Each row of numbers belongs to one of the nodes below and depends on some of the facts about them. Some rows are named. Which node is each other row?

Some facts about the nodes:
[babefu bage boplan boruk bristem britu brutron buras buste dabuk dalu damakom dofe drabrudruk figroskal flaron flebrar fliplal fludruk fubil gamil gesubu goplos gramo greflo gresketi gresko grestir groflo kigru kinovu kiplem klibrem klisi klobifli letis libos libraten liduk lufel moplen mubrus mupenul nekliki nemim nesam nobrofo pavol peklavu pinum plamel plaskel platok plesen plodeber ploge pluskis podi reger risom rogrin rotrivan rusak setam skovol skunem staflun stipar stodistur studa stuklo subre takol teral teske tobim tora tostur trigul trinul tromoni vaze ziru zopu] ε a
[bapan baso bibrim bogi brube dredru fanur feplar fluta garem gruvalor guno karu klumi kolotan lumolir molamu mubus nepli netra nifik niki nivon noflum plaplim rutrek seskime sistemar stavar sterar stestir toplu tuvir tuzol vadidi velon vetroror vetrur zudiflek] ε b
[befi beklo drabrar dutor flosam graba litrum milik naklil nutru pliko skifik skiske skoplor skovir stibres tebras tusko] ε c
Φ netra <- bage garem lumolir pluskis studa
Φ subre <- bapan graba grestir nifik niki peklavu pliko tromoni
Φ garem <- baso drabrar fludruk tora vaze zopu
Φ mubrus <- beklo buste guno libos nutru plaplim
Φ goplos <- bibrim boruk gamil kigru kinovu kiplem teske tuvir
Φ libraten <- bogi milik nekliki risom sistemar stuklo vadidi vetrur
Φ nesam <- boplan brutron nivon pavol pinum
Φ fubil <- bristem naklil rotrivan rutrek subre tusko
Φ rutrek <- britu dabuk dalu fanur gresko noflum
Φ kolotan <- brube flosam gramo gresketi klisi liduk mubus plodeber sterar trigul
Φ damakom <- buras karu litrum
Φ staflun <- damakom dredru gruvalor letis molamu nesam takol trinul
Φ podi <- dofe flaron flebrar fluta kolotan lufel skovir tobim vetroror
Φ setam <- drabrudruk feplar libraten plaskel platok skifik tostur
Φ trinul <- dutor figroskal klibrem ploge rogrin rusak velon
Φ klumi <- fliplal skunem
Φ babefu <- gesubu mupenul reger skoplor teral zudiflek
Φ dredru <- greflo
Φ befi <- groflo klumi mubrus seskime skovol
Φ studa <- klobifli moplen
Φ feplar <- nemim plamel plesen stodistur
Φ drabrudruk <- nepli stavar stestir tebras
Φ naklil <- nobrofo
Φ bristem <- skiske
Φ pluskis <- stibres tuzol
Φ boruk <- stipar ziru
Φ skoplor <- toplu
[bage niki stibres] ζ n
[bapan lumolir] ζ r
[baso nepli vetroror] ζ k
[beklo figroskal flaron gresko litrum platok plesen skovol stuklo trigul tuzol] ζ h
[bibrim flosam grestir gruvalor mupenul nivon noflum plamel stavar stipar tostur vadidi velon] ζ e
[bogi dabuk gramo groflo kiplem pinum ploge rotrivan skifik stestir teral vaze] ζ d
[boplan britu dutor flebrar nifik risom] ζ p
[brube libos lufel seskime sistemar skiske stodistur takol tromoni] ζ g
[brutron buste gesubu kinovu liduk nemim nobrofo rusak toplu] ζ f
[buras klisi molamu nutru] ζ o
[fliplal gresketi guno] ζ m
[gamil klibrem] ζ s
[graba mubus tobim] ζ i
[greflo sterar] ζ q
[karu letis tora vetrur] ζ j
[skovir ziru] ζ l

Known rows:
mupenul: [ 33  -3  10  17  -2  -8  21 -12  10  35 -32   6  -4   1  22  -8 -15  27
  13   5   1  18   9   7  -1   9 -31  20  -2   7 -12  -3  30 -24   7]
groflo: [-13 -12  16   0  -5 -15  13 -10  18  13   4 -10   1  13   5  -9   4  24
  -6  -3  18  -5  13 -20  -3  -5 -14  -2  -4 -10 -32  -4  20  18   8]
karu: [-20  28  -4  -8  20  -5 -13  28  17 -24   2   6  27   4  42   1  -9 -27
   8   7  14   0   1  -2 -14   6  22  11  22 -20 -19  -8  -4   1  10]
zopu: [  4  -2 -11  -5 -16  -8  25   3  12   9  12  -5  -8   5 -15  17  14 -19
   6   2  21   4  -4 -24 -12   4  10   0   9  -4 -10 -13  46  -9   2]
boruk: [ -8  -2  -1  -8   6  -6  14  -2  11   7  10  -2  11   0  -3   3  -3   2
  -5  -3  12  -7   1 -17  -7   4  -2  -2   3   4 -11 -11  26   5   2]
klisi: [  4   2  21   4 -36  -9  31 -12 -11  29 -51  41   4  14 -22 -40   7  62
  38 -10  24  20  39  -7  32  27 -56  23 -20   6 -21  10  40  12 -23]
gramo: [-13  -1  11  -5 -11 -15  18 -18   2  -5  -9   9   1  12 -21  -9   4  28
   2  -9  37   3  13  -1   6  34 -13   1   5  -9  -5   8   5  21 -19]
sistemar: [-18   9  11   6 -21  16 -26  14   4 -10 -29  -8  14 -18  44   7 -17 -18
   5   3 -18  18  11 -10 -19  18 -21  -5  19  13 -16   0  16 -21  -6]
beklo: [-35  -7 -34  -4  10 -17 -28  -2  21 -12  32 -13  -7  17  17  21  -7  -4
 -26 -20   2 -10   2 -40 -27   1   4   0  29  10 -38  -1 -14  42  33]
fluta: [-26  10  -5  -5 -13  -3  -8  17  -3 -22   6  11  22   3  19   1   4  -2
  12 -20  17  12  -5  -4  -4  19 -12  12  23  -7 -12   5   8   6 -13]
skovir: [-32  14 -35 -11 -16  -3   7   2 -29  -8  10  -5 -23  24 -11  24 -27  17
 -15  -8 -18  25  26  -8  -5  32  -9  13  34   7 -23  21  -1  28  19]
dalu: [ 12  21   7 -17   9  -7  20   4   6   7  23  -2  20  -9   4  17 -11  25
  -8   3  14  -3  -9 -26   5  -3  -6 -21  10  11  -5   0  23   7  -3]
plaskel: [-15  -3   4  -8   1   6   2 -12  10   4   0 -12  13 -10  -7   1 -10  -5
  -9   5   3 -10   7 -16  -9   8  -9 -15   6   5 -13  -9  25  -4  -8]
gruvalor: [ 13  20   5  16  -2  -1   2  18   3  14 -35  17  16   7  55 -16 -17  14
  32   7  -5  32  10  17   1   3 -26  37  11 -15 -28   3  20 -28   7]
nifik: [ -6  30   7  -7  -1  -9   4  15  -9 -24  45 -33   5   3  50  42 -21  17
 -24   8   4  28 -26   6 -12   2   7 -18  47 -27 -14  27 -15   0   6]
peklavu: [ 12  23   7 -18   9  -6  21   4   6   8  25  -3  20 -10   4  17 -12  25
 -10   3  14  -4 -11 -27   7  -3  -6 -23  10  14  -5   2  23   8  -4]
pliko: [  8  36 -29 -14   5   0  -9   3   9   1  24  14  13   0  11  25 -19  24
   3   2   6   5  -5 -40   8  -3 -16 -16  38  15 -24  18  10  14   4]
setam: [-13  -3   3  -9   1   3   6  -9  11   4   3  -9  11  -7  -7   2  -8  -4
  -7   3   5  -9   5 -17  -9   8  -6 -12   4   4 -13  -8  28  -2  -5]

Rows to name:
No name comes twice in this set of rows, the named rows included.
[ -3  -4 -10  19 -29  -7  -8  -7  11  44 -33  34  -3  28  16 -35   2  63
  37 -15  -5  19  41 -46  23 -19 -70  31  -5  12 -73  10  40  24  18] | nutru
[ 22  36 -25  -2   4  -6  -9   7  10  10  -2  17  -1  -2  28  29 -27  19
   5   3  -4  19   4 -33  -4  10 -17  -3  33  32 -15  13   7   5  18] | skiske
[ 50  21  19   8   1  -8  27  -5   6  38 -16   8   4  -9  33   7 -22  49
   9  11   2  23  -4  -4  11   1 -34   0   4  17  -6   8  30 -20   4] | grestir
[-25  22  -5  -9   5   1  -6  28   1 -15   5   9  28   6  29  -5  -4 -12
  14  -1   7   6   4  -7  -4   0   3  14  17 -17 -29  -4  15   0   3] | dredru
[ 23   9 -29  19  -9  -9  -7 -22   4  17 -41  36 -11  15  11  -5 -21  35
  27 -10   9  31  12  12   4  41 -48  35  29  11 -11  21   0  -8  -3] | flosam
[-27   7  -6  -6 -13  -5  -8  15  -7 -26   5  14  21   4  16  -1   5   0
  12 -24  20  14  -5  -1  -4  26 -12  14  24  -6  -8   6   4   6 -16] | kolotan
[-17  29 -36  -6  32  -7  -3  -8   7 -11  20 -19 -11  31  14  21 -39  -7
 -17  31  -3   5  11  16 -17  13  25   9  46 -39 -34  14 -22   7  33] | dutor
[ -8  -2  -2  -8   5  -9  13  -7   6   1   5   3  10   0 -11   2  -3   5
  -5 -10  19  -6   0 -10  -4  18  -6   0   5   4  -5  -7  18   8  -6] | podi
[-21  -5   8  -8  -2  14  -5 -16  13   4  -6 -18  14 -15  -9   2 -14 -11
 -10  12  -6 -12  12 -17 -10  10 -14 -24   4   7 -13  -8  29  -9 -13] | nekliki
[ -4  12   1 -10  28 -12   7   1  25  -3   4  -2  13   0   8   4 -12 -16
 -10  11  19 -15   4  -7 -16  11  24  -3   6  -3  -6 -16   6   4  12] | letis
[-35   0  13 -15 -31  23  24   0 -30  18 -16 -15   2  -2 -24  -6 -20  22
  -5   8 -34  11  42 -18  10   8 -32  -8 -10  13 -31   2  55   4  -3] | nemim
[  5  23  22   1  -8   1  35   5   1  41 -47  33  15  17  -4 -46  -7  46
  42  20   4  10  53 -13  33  -8 -32  25 -29 -10 -47  -5  56   1   3] | buras
[-12  13 -37  -4   2  -1 -17  -5  13   0   9  11   3  11   2  10 -10   0
   5  -2   5   1   6 -30  -6   5 -13   3  31   5 -31   6  13  10   9] | skoplor

Now the same nodes, written a new way:
Some rows with their names:
nivon: [-17  -7 -19  40  29  20  53   6   8 -13  38  -2  39  30   0 -23  -3  28
  10  -7 -13 -20   2  -4 -49   9  35  -7  -3   6  57 -17  13  -3  -1   2
  20  30 -33  -5 -13  18 -12 -18  -2  23 -27   1  14  22   3  33  41   3]
tostur: [-23  13 -21  24  17  39  54   8 -22   2  33  -4  26  19   5 -26   5  12
  11  -9 -13 -15 -13 -22 -39  16  11 -11   2  -4  47 -15   7   4 -10   3
  22  33 -37   9  -1  17 -19  -6  -1  36   2  -3  48  15   0  45  26   3]
seskime: [  0  38 -20  11   0  20  -2 -11 -14   6  12   8  23  14  36 -17 -16  38
   0   6  -7 -14  -4   9   9  12  13 -11 -14  16  14  27  33   7   2  -5
 -10  42  -8 -18   8 -18  19  -2   6 -22 -22 -31  -3   5  14  23  22  42]
nobrofo: [-11  29 -17   1   6  22   2  -2 -19  27   1  28  12  30  41 -52   2  44
   9  -2  -1 -25 -18  24  -9  13  15  -9 -14  22  14  19  20  44 -26   3
   7  19   6  15   5   9  -1  -4  10 -11   4 -25  13 -21  34  35  33  10]
nekliki: [-16  34 -24  11  -5  30  -1  11 -24  15  -4  15  13  20  31 -33  -5  29
  15  -1   2 -16 -14  11 -11  18   8 -12 -15  13  25  16  20  20  -8  -8
  11  38   6   4   9   7  10  -1   2  12  14 -28  20  -3  17  33  25  25]
ziru: [-15  21 -22   9  -1  24  15   1 -23  14   7  18  17  20  25 -44  -3  32
  11  -3   0 -26  -9  11 -10  13  18 -10 -13  13  20   5   8  24  -6  -2
   9  36   3  -1   2  12  -3 -10   1  12  -2 -14  18  -2  17  25  29  17]
vetrur: [-25  37 -21  24  24  26  20  10 -14  -1   2   5  27  21  19 -16 -12  20
  27  -2   4 -13  -5  -5 -20  19   4  -8 -17  14  41  17  27  -5   8 -20
  17  36 -10  -3   6  10  14  -6  -4  17   2 -30  16  13  -8  23  22  22]
figroskal: [-16  -2 -29  15 -10  27  32  -1 -18   2  18  14  24   8   2 -31   1  31
   3   5   3 -25  10  -1   5  19  22  -3 -11  10  18  -6  -2  -6  22  -3
   8  62  -3 -22  -1  13   0 -15 -18  34 -19   5  22  15   1  15  23  19]
boruk: [ -9  29 -16   7   4  26   6   5 -26  12   5  23  25  19  28 -35   0  34
   8   5   5 -23  -8  17  -4  23   9 -12 -12   3  20  11  14  24  -2  -3
   8  29  10  -3   0   7   2  -4  -1   7  -6 -14  12  -3  24  29  23  21]
goplos: [ -9  28 -16   7   4  26   6   4 -26  13   4  22  24  19  28 -35   0  34
   8   5   5 -23  -8  17  -3  23  10 -13 -12   2  19  11  13  24  -2  -4
   8  29  10  -3   0   8   2  -2   0   7  -6 -14  13  -3  24  29  23  22]
kolotan: [-11  27 -14   7  23  17  10   2 -20   4   2  16  32  19  26 -26 -12  39
  16   5  10 -21  -8   9  -5  18   6 -17 -13  11  26  19  22  19  -1  -9
   6  27   4  -8   0   9   5  -9   0  -9 -17 -24   3   2  23  22  27  20]
feplar: [-13  39 -12   0  26  19  13  -1 -32   5   3  14  31  14  29 -26 -16  32
  19   0   9 -22 -14  -1  -5  14  -3 -23 -10   7  23  19  18  24  -5 -10
   2  22  -1  -6   1   7  -2  -8   8 -16 -15 -27  12   4  19  22  23  24]
tusko: [-29  23 -17  16   8  30  11   0 -18   4   1   6  12  19  29 -45  -2  42
  12  -9   6 -27 -14  11 -11  13   2  -8 -10   6  21  20  19  15   4  -3
   8  29  12  -4   9  -4   2  -3   6  -9  -9 -23  12   1  18  19  31  26]
podi: [ -8  29 -15   6   5  26   6   5 -26  11   3  22  26  19  27 -34   0  34
   8   6   6 -23  -9  16  -2  24   9 -13 -11   1  19  11  14  25  -3  -3
   9  29  11  -3  -1   8   3  -4  -2   7  -6 -14  12  -3  25  29  22  21]
beklo: [-31  10 -26  24  -1  37  32   5 -22 -16  11  -9  19   6   7 -37  -9  26
  10 -10   4 -25  -9 -11 -15  10   9  -9  -5   0  29   4   5  -7  19  -4
   8  52   5 -23   5  -1  -2 -16  -8  18 -13  -4  20  21   1   9  27  29]
britu: [-26  27 -29  -1 -10  22  -4  10 -26  16 -11  19  21  17  26 -22  -1  37
  23   0  16 -27   9  11  -8  14  -3 -17 -19  -2  23   5  -4  24  26  -6
   9  46  20   4  -8  15   5   7  11   9  -8 -20  25  10  11  21  33  51]
pluskis: [ -9  28 -15   6   4  26   6   5 -26  12   4  22  26  19  27 -34   0  34
   9   6   6 -23  -9  17  -3  24   9 -13 -11   2  19  11  14  25  -3  -3
   9  29  11  -4  -1   7   3  -4  -1   7  -6 -13  12  -4  24  30  23  21]
nifik: [-24  22 -14  14   7   4  -7   4 -28   8  -5  16  18  12  21 -23 -23  37
  25   2  21 -26  10  11 -14  13   2 -34 -23  -2  17  13  11  10  15 -29
  11  43  10 -13   8  15  -4  -2  -1  -2 -16 -43  11  28  16  15  29  39]

Which node is each row?
No name comes twice in this set of rows, the named rows included.
[-13  23 -15   5  23  11   5  -6 -10  19   1  23  17  30  39 -46 -10  50
  15  -3   3 -24 -14  20 -10   8  16 -12 -17  32  19  25  28  38 -24  -5
   3  18  -1   7   7  10   0 -10  10 -28  -9 -36   2 -13  32  26  37   7] | toplu
[-26  -1 -25  30  -2  32  32   3 -12 -19  15  -4  24  12   4 -40  -5  33
   5  -7   4 -30  -1   1 -15  11  22  -4  -6  -1  29  -1   4  -8  24   1
   8  50  11 -29  -2  -1   1 -19 -11  18 -25   5   7  21   4   7  31  29] | litrum
[  6  29 -21  15 -22  24  -5 -11 -11  14  19  19  20  18  35 -28   0  41
 -13   9 -14 -22   4  29  11  19  27  -2 -15   5   5  15  23  11   7   3
  -7  42   4 -17   1 -19  19   1   2  -3 -23 -13  -4  -2  18  28  23  42] | takol
[-19  20 -15  29  23  15  27  -2   0  -1  16  16  37  27  15 -24  -5  31
  17   2   0 -28  13  13 -16  18  23  -2 -19   9  33   5  16  -2  18 -14
  12  31  -4 -14  -7   8   8 -11  -3  13 -28 -13  -2  14  -4  15  30  20] | karu

The same nodes again, as new rows of numbers:
Known rows:
pluskis: [-20   4  36  18 -22  18   9   4 -14 -12  -3   7  17 -10]
stibres: [-29 -25  -9 -22  10  36  36  -4 -45   5  32  33 -15  19]
nepli: [  7  36  -8  20  19 -58 -31  11  -1  29  12 -35   9   9]
studa: [-19   2  36  16 -23  18   9   3 -13 -11  -4   8  16  -9]
pinum: [ -3 -24  19 -21   5  -6 -77  21   0 -68   2  -4  -5   7]
tobim: [-20   0   0  -2 -13  12 -39  -7 -15  -2 -23   1  -6 -21]
nivon: [ 41  15 -32  -7  38 -24 -11  -5  23 -16   5 -29  18  20]
tuvir: [ -8  -3 -24  -1  -8 -14  -1  -4 -15   5  30 -18  13  26]
stipar: [ 22  11   5   7  12  -2 -17  12  27  -9 -30  -9 -12 -12]
tora: [-14 -18  19  -1 -12   3 -63  32 -12 -43   1  -8 -16  10]
mupenul: [ 23  10   4   6  13  -3 -18  13  27 -10 -28  -9 -12 -12]
reger: [-15 -11  13  -8 -17   2 -15  -2  -3  -5  -4  10  -2 -14]
skiske: [ 29  -7 -15   8  39   5  49 -27   6  34  -1  29 -31   9]
naklil: [  3 -21  17  27  18  11  34 -11 -24   3  24  29 -22  30]
figroskal: [ 12   6   4 -27  11   2  16 -29  25  -5 -19  17  19 -33]
ziru: [  5  23  11  10   3 -13  -2 -25  17  26 -33   8   5 -37]
tromoni: [ 22 -18   3  12 -14  -9  34 -26  39  23 -15  21 -19 -14]
nutru: [ -7  -1 -15 -13  28  24  52 -26 -25  32   9  34 -10  -2]

Which node is each row?
No name comes twice in this set of rows, the named rows included.
[  9  12   1  -4  -3   8  24 -13  22  18 -25   9   3 -30] | libos
[ 37 -19   6  20   0 -17 -11  -1  45  -4 -20   2 -33   1] | grestir
[ 19  17 -34   4   7 -11  37 -16  11  30   7 -18  16  11] | seskime
[  1   6   3  -7  -8   9  22 -10  16  14 -19  11   2 -25] | skovol
[ -8  -9   8  -5  40  -7 -53  55 -38 -27  28  -3 -40  38] | skifik
[-15 -52 -26  -7 -42 -10  35 -18 -12  11  61   7  -6  45] | niki
[ 12   8 -16  -4  43  20  39 -12 -11  23  -3  22 -17   3] | beklo
[ 44 -12 -30  25  10 -32   2  -2  31   7  12 -25 -17  41] | noflum
[  6 -23  -1  35 -26 -19  30 -13  -6   6  43  -7   6  46] | rutrek
[ -3 -39  14   7 -30 -14  -6 -16  13   1   6  21 -24  -1] | peklavu
[ -5 -34  14   6 -29 -10  -6 -15  12  -1   4  21 -21  -1] | dalu
[  5 -29 -22  12 -20 -28   7 -16  -2  11  39  -7  -8  38] | fanur
[  5 -29  -4   5  24   0  11 -16 -19   8  22  29 -37  24] | tusko
[-21  25  10  17 -12 -24  22  27 -26  17  42 -25  28  26] | feplar

